Each row is followed by its class.
[-132 -197 -242  115  138  462  202   94  138  127   86   72   95  149
  140   35 -219  251  -63  185  -61 -144   80   83  336  173 -105  -51
   85   15  -75 -307 -310]
Pezap
[ 363   88 -101 -140  -86 -116  134 -183  -52  266 -113  104 -317   26
  -36  -72   10 -212   35   92   23    5  -29   54  210 -233  -81  104
  -22   -5  181   59  137]
tof
[ -45  -94 -112  366   -5 -105  -44   47 -109  -18   73  -81  150  144
  101    7   96 -179  -15   23  122  -13    2  -12  179   55 -132   -9
   68  121  106 -182   13]
niva
[ -55 -137 -161  329   -7  131  -66  243  130  168   76  134  126  260
   51   70   18  175 -118  198 -217  -66 -147 -116  250 -158 -321   49
  -68   17   16 -112 -112]
Pezap
[  69  225  213  290  -66  -29   85 -121   13 -102 -141  175  111 -260
  105 -309  -45 -210  240 -185  -75  327  -24   93  134  -70  137  167
  -76   94    2   73   94]
Vemu
[-269  223 -193  278   60 -430   42   45  374  -37  -79 -294  -61  -66
 -138 -203  295  283  378  157 -135   81 -306 -198  -22   38 -363 -139
  156 -123   52   -8 -198]
nilod
[ -32   32 -154  163   45  235  174   18  218 -110   85  234  208 -135
  207  -76 -104   55   22  -66  -25  -40  -45   -5  -76   33    0 -162
   22    8 -281  -29  -23]
niti
[  24   52   32  109 -121  260 -206  -56  -75  -79  -74  101  -53  -27
  -57   44   75  102   37 -161   38  -20  167 -234    4  -84   61  225
  -62 -101 -192   28    8]
tof
[   7   -8 -164  273 -124   -2  203 -216  -97    7  -73 -119  -86    4
 -158  -31  120  -82  124 -157  202   42   60 -125  212  -74  -24 -162
  119  102 -117  -61  194]
niva
[  48   30  -64 -147  107 -174   37  -39  105  -15  172 -194  -40  -47
   11   22  244 -253 -386 -110  -28  -28 -164  121  -21  -24   15 -317
 -116   63   69  -77  312]
suv
[ -81   34  160    8    5  323 -137  -91   95 -201   83   50  285 -177
   73  -85 -179 -326 -122 -255   30   23  -20  102  -35  -43   66   27
  -89   35  -27  -92   34]
tof
[ -20   25   -4  121  174  269   -5   59  202 -221  270 -256  150   13
  -73  -13  -25 -470   90 -175  -36  -83 -108    3   72  -47 -146 -177
  -11  -66   73 -257   73]
kup
[ 266   86  -71 -256    7 -372   29    1   89  -23 -193  248 -235 -357
 -107   48 -176  225   54  -76  -99   54   81  213  175   47 -313  356
  -98   -5  273 -199  -17]
niti
[ -64   64  -61  -42  -21 -519   68  -92 -142  118   77   38  -20 -190
 -151 -149  142 -154 -191  221   33  -44 -249  -90   56  -11  -71 -112
  -72  101  320   12   12]
suv
[ 205  -11   97  -71   34   28  -93  -68   38  -32    8   62   36  -36
  -42   74  -98 -160 -100 -233 -190  235   -8  144  -95 -180  131   19
 -208  -63   55   56  103]
Vemu
[ -36 -144  -81 -100   79  191  -83   60  116 -213   -3 -171   45  -39
  145  233 -123  291  163 -166 -115  -14  349  234   11  189 -102  -45
 -131  -20  236 -329 -363]
kup
[  12  196  -87  209   -4  128   36  193    9  227  -75   33   18   61
 -132   64  -99  462  201  -93 -146  -24   70 -315  -58   10 -188  -65
   85   21  -88 -108 -522]
vif
[ 123  -51 -144 -130   62  423  249 -209  207  312   34  -91  -53   10
  180  292  208   35   96  118  110 -112  232  281  320  -24  -14 -326
  125   13  133 -217   87]
niti
[ 289  -81 -314   51  182  807  353  203  325  139  133  133  219 -182
  145  204 -246 -110  305  -34   12  -55  200  -29  393  -62 -203 -200
   44  -47 -207 -283 -342]
kup
[-390   75  -73 -303  -69 -117  155 -153   10  171   42   17 -352  174
 -174  -73  -20  183   53  218  -29 -237 -286 -269  258   25 -306  -64
  -78    8  -82  -62 -137]
guron
[ 174   89  -41  -41   39  181  -11 -100   50 -162 -153  371   52 -421
  -75 -243 -377 -217   81 -258   -3  110    2  175  170 -182   23  361
   -9 -138  102 -124  134]
tof
[  11   81  297 -119    9 -112 -206 -151 -100  -72  -19  -61   11  -53
   94  -60   83  -78 -120  142  135  -40   -2   29  -66  -63  142   21
  -77  -33  230  113  -14]
vif
[  86  -82 -186  -18  -30  337  249 -310 -126 -363 -257  197  154 -452
 -116 -195  -93  187   -9  215  345 -206  111 -203  544   38  -18 -302
  187  248  -91 -277   33]
Pezap
[-189   94   78   46  -14  -99 -173   34  162  -98   37 -267  112   72
  -89  -61  321 -160 -168 -378 -184   98 -117   13 -189 -229  -27  -47
 -116  -85  159   61  151]
Pezap
[  53   60   86 -224  -26  -76  128 -175   79   28  -46   14   84  -97
  -71   -8  219 -195  -31 -109  140   25  -18  262  195 -116  -92 -206
  -35  103  137   43  314]
Pezap
[ 104   37 -112 -159  170  229   60  175  364 -304   39   63   75 -202
   85 -122 -346   45 -245  -42 -116  -56 -150  -36 -197  167  -55  -42
   11  -54 -476  -26 -107]
suv
[ 269 -220   42  216 -112  274  104  196  -23  202  -79  312  347  210
  263  -17 -361 -172  -25  368  -46   50   13  163  169   71 -111  217
  -43  232 -143  128 -317]
niva
[-433    2 -204   35  134 -502 -235  442  287 -256  104 -152   67  -33
  -62  -41   20   32 -251 -116 -179  155 -201   79 -374  193 -299   76
  158 -128   78   80  -16]
suv
[-309 -110  -36  224  145 -671  324  114  111   75 -185  118  219  -70
  227 -158   44  234 -112  278 -271  316 -263  568  131  344  -18  -99
   46  229  218  130  -50]
tof
[ -23   88   30   33   61 -333  137 -182  230   87 -127 -185  184 -141
  215  -76  135 -176  316   -8  -73  248  -32  419  -38  107   22  -92
  141   29  264  127  186]
suv
[  35  -85  -18  249   69  -82  130   76  115  -28   53  105  334  -61
  134  -77 -139 -264 -136   -7 -133    2 -184  250  -86  131 -130   92
  -75  160  -77   52  135]
Pezap
[ 108   84  -39 -220  -74  342  -13  -53   45    0   -2  -48 -214   64
 -110   10   19   12  -10 -135   45 -174  192 -165  320 -203  -74  -45
  102 -108  128 -190   72]
kup
[ 285 -104 -211 -226    0  580   65  106  112  287  104  157 -154 -147
  119  374 -178  279  424  173  122   53  492   14  186   42    1  -81
  103  -83  -51 -106 -191]
guron
[ 174   38  -51   15 -120  184   -2 -108   12  164  153   23   45  -86
   47 -144   64 -551   48   -2  125  116  -30 -455  291 -312   26  121
   97   -4  -36   79   43]
kup
[ 149  127  152 -296 -141  537 -457 -222 -104  -89  151  121 -209 -246
  -59  -13  -46 -328 -166   29  285 -163   99 -501  -93 -423  101  160
  -21 -121 -107  180  275]
niva
[   0  176  164  162  115 -164   27  234  351 -252 -142 -146   71 -147
   35 -166  117  -61   36  -63 -245  337 -131  128 -253   11  -54   54
  -72   38  -80  209  223]
niti
[-154 -341 -179  425  173  347 -100  270   83  181  119 -250  397  401
  203  281 -105  504  111  258 -170 -159   84  -23 -245   78 -101 -272
  173    8  103 -101 -627]
nilod
[ -26 -125    0 -207  -19 -186   81   66  104  100   88  110   37  -91
  175    0   41 -122 -280   99 -106  -70 -219  371 -185  169   85   67
  -84   11 -166  250   91]
nilod
[  64 -154  -89   -7   85  165  121 -266   84 -329  -63  -57   -6 -322
  -57  -27   71  -99 -185  -80   -7  139   42  236  207 -153  102 -319
  -55   90  217 -114  180]
guron
[ 256  266  129   73   45  330  119  -40  290  141    7  423   72 -509
 -130 -137 -242 -238   45  124  -75  -62 -361 -144   42 -373 -167   29
  137  -56 -280  346  193]
suv
[  15   39   96 -207  170  281   78   34  289 -395  -53  -17  107  -69
  209 -119   23 -146  -57 -203  -74   12    9  323   55   63  -19  -30
  -52   12  -82 -124   53]
niti
[ 132   79 -305  275 -259 -433  273   22  -61  281  102   50 -121 -153
 -219   17  437  103  330   -4  130  122  -37 -290  184 -100 -214 -276
   98  227  -50   -9   93]
vif
[  97  132 -119 -222   11 -171  118 -268  103   58  -34 -154 -149  -76
 -310 -189   84 -151  229  239  217  -21 -258 -328   31 -189   -5 -264
  286 -222  -97  319  -83]
niti
[   8 -132  -30  334  109  694  -71  122  129    0  232  203  355  -10
  261   44  -61  -27 -236   94   34  -42  145 -172   39  -21   63   40
  -42   -3 -245   -8 -220]
vif
[ -21   65 -161  302 -125  -99  110   54   89  136 -143    5  128  -30
   25  -83  158  -64  -81  -85   20   32 -141   98   17  -12 -162  -39
   13  190 -157   -6  234]
tof
[ -71  -68   38  123   31 -309  -69 -177 -392  -92 -206   17  -70   54
 -178 -170  -10  259   56  238  321  -61  104 -281  168   77  -35  293
  165   68  203 -120 -203]
suv
[  53   69 -135  -66  -65  -56  172 -213   -3   77  -93   18 -128   65
  -41   -4   86  278  280  275  181 -192   73 -226  159   67  -50 -151
  197  -66  -29  -86 -149]
tof
[  -4  150  -40   31  -75 -899 -356   12  -72  -30   15 -258 -497  -65
 -499  153  120  229  263 -303 -146  322  -49 -233  -30 -144 -299  147
   52 -230  375   92 -130]
Vemu
[  26  -61  137 -281  219   99 -196  -50  -34  -36    1 -256  -65  266
  -70   57   70 -235 -122  128  138   46   57   98 -241  -34  176   79
 -107 -227  129   88   80]
guron
[  22  101   23  190  179   53  232  -81  134   59 -113 -211  101   46
    1  -13  276 -169  202  -31    3   41  -46  241  130  -29  -91 -135
   31   72  120 -152  274]
Pezap
[ -69 -120    8  371    6  444  -47  130  131  -33  105 -134  398  192
  459   13  140 -209 -228 -148  -60   26  147  190  -75  100  226  -20
  -53   71 -145 -104   46]
niva
[-163   -3  -22  516  -31  120  239  109  -98  216 -104   87  105  291
   61  -10 -105  119   14 -232 -186  186   27   50   75   16   68    6
  -68   91 -174    5 -207]
suv
[ -52 -127 -181  -82 -137  -23  113 -197 -217  -54  -32   65 -319 -122
  -27  107   19  217   63  -23   19   26  246   57  134   32   77 -115
  -68  130  212 -203  -13]
guron
[   1   83  253    2   53 -311  -85   87  -40  -17 -340  -21  187  -44
  334  -85 -322  130  383  432  140  153   13  188 -132  382  -55  292
   11  113    8   87 -409]
vif
[ 195 -158 -203 -137  -33  311  570  -94 -107  356 -161  275  192  -97
   49  127   78   99   -7  390  223 -126  117  328  128  119  229 -442
  109  249  -99 -118   49]
nilod
[ 276 -206 -162  188  201  258  223  108  107   35 -140  313  366  -58
  168   99 -226  208   13  312  -72 -126   -7  186  234  104 -223  -46
  100  140  -68  -66 -253]
tof
[ -99  164   25  328  -20  -91   69   63  142   36  -69  -36  102  -16
   -1 -105   90  -40   54 -175 -146  116  -88  110   43   -5 -153  -13
  -46   30   22   96   56]
vif
[ 138   69   -9  -63   76  212 -125 -145  183   -8  123 -347  -26  -41
  -66   83  371 -257  203  -19   98  -41   92 -161 -118 -129    1 -114
  249 -135   25  197  242]
niti
[-236  134  114   85 -269 -250 -235  -63 -255  307 -132 -366 -159  399
   55 -122   57  -85  151   44   -3   46   16 -294 -197   18  -28  291
  100  135  214   12 -232]
nilod
[-151  -53 -173  125  -15 -247   93  -82 -254   13  121 -189 -183    5
  -70  -13  -19   89   70  -36  152  152  176  -95   -3   71  216 -295
   38   70  264 -218  -68]
kup
[ -63  -18  -23   18  -29  245 -184  -41 -114   69  228 -297 -262  133
  -94  359  -25  211  158 -224  129 -161  240 -327  -18 -129  -95 -133
 -148  -35   79 -444 -200]
suv
[-203 -261 -248  214 -282  397 -400  423  -95  301  224  213   82   36
  -76  271 -606  399  -26  286  -99 -119   41 -632  -72  -79 -222  204
   72  -15 -146 -116 -644]
guron
[ 294 -171  -85  -14   74   19  226  -98 -125   72 -172  226  216 -246
  -20  -41 -241  334  150  382  208  -59   24   25  276  -60  -13 -305
  117  159  102  104 -273]
niti
[ -97   84   91   27  -12   39   -7    7   48   94  134   22  -35   -6
   53  124  162  -21  -33 -127  -39   33   62  106  -76   -7   42  -62
  -60  -17   11   36   62]
Pezap
[ 207  -43    6 -194  -27 -269  112 -322 -124   -1  -80   58 -134 -305
 -260   53   29  233   92  -81  -23  163  -32  -97 -202 -285  247 -297
  -41  -11  100  237   28]
guron
[ -12   -9   59  153  -91 -365 -288  284  -98  182  133  -65   26  230
  205   44  -96 -155   58   64   89  218   57   -1  -39  188    9  326
  -42 -115   93  -15 -466]
nilod
[ -36  -59 -138  184   78  335  473  195  237  126  -50   53  254   49
  327  -88  -55   -6   58  158  -81   60   71  324  314  241   -6 -239
   85  188 -121 -108  -93]
suv
[-373   -2   28   90  -77 -279 -211  198   68  157  -37 -176 -182  252
   53  167  289  594  283  391 -178   47   -2  103 -138  174 -228  -70
    8   95  190  -26 -194]
kup
[ 132  -70  -41 -117  -11  221  266   94  -34 -205   30  440   40 -174
   65 -126 -261   66  -83  -55    4  -32   29   54  119  -57  103  -85
  -94   64 -130 -124 -158]
nilod
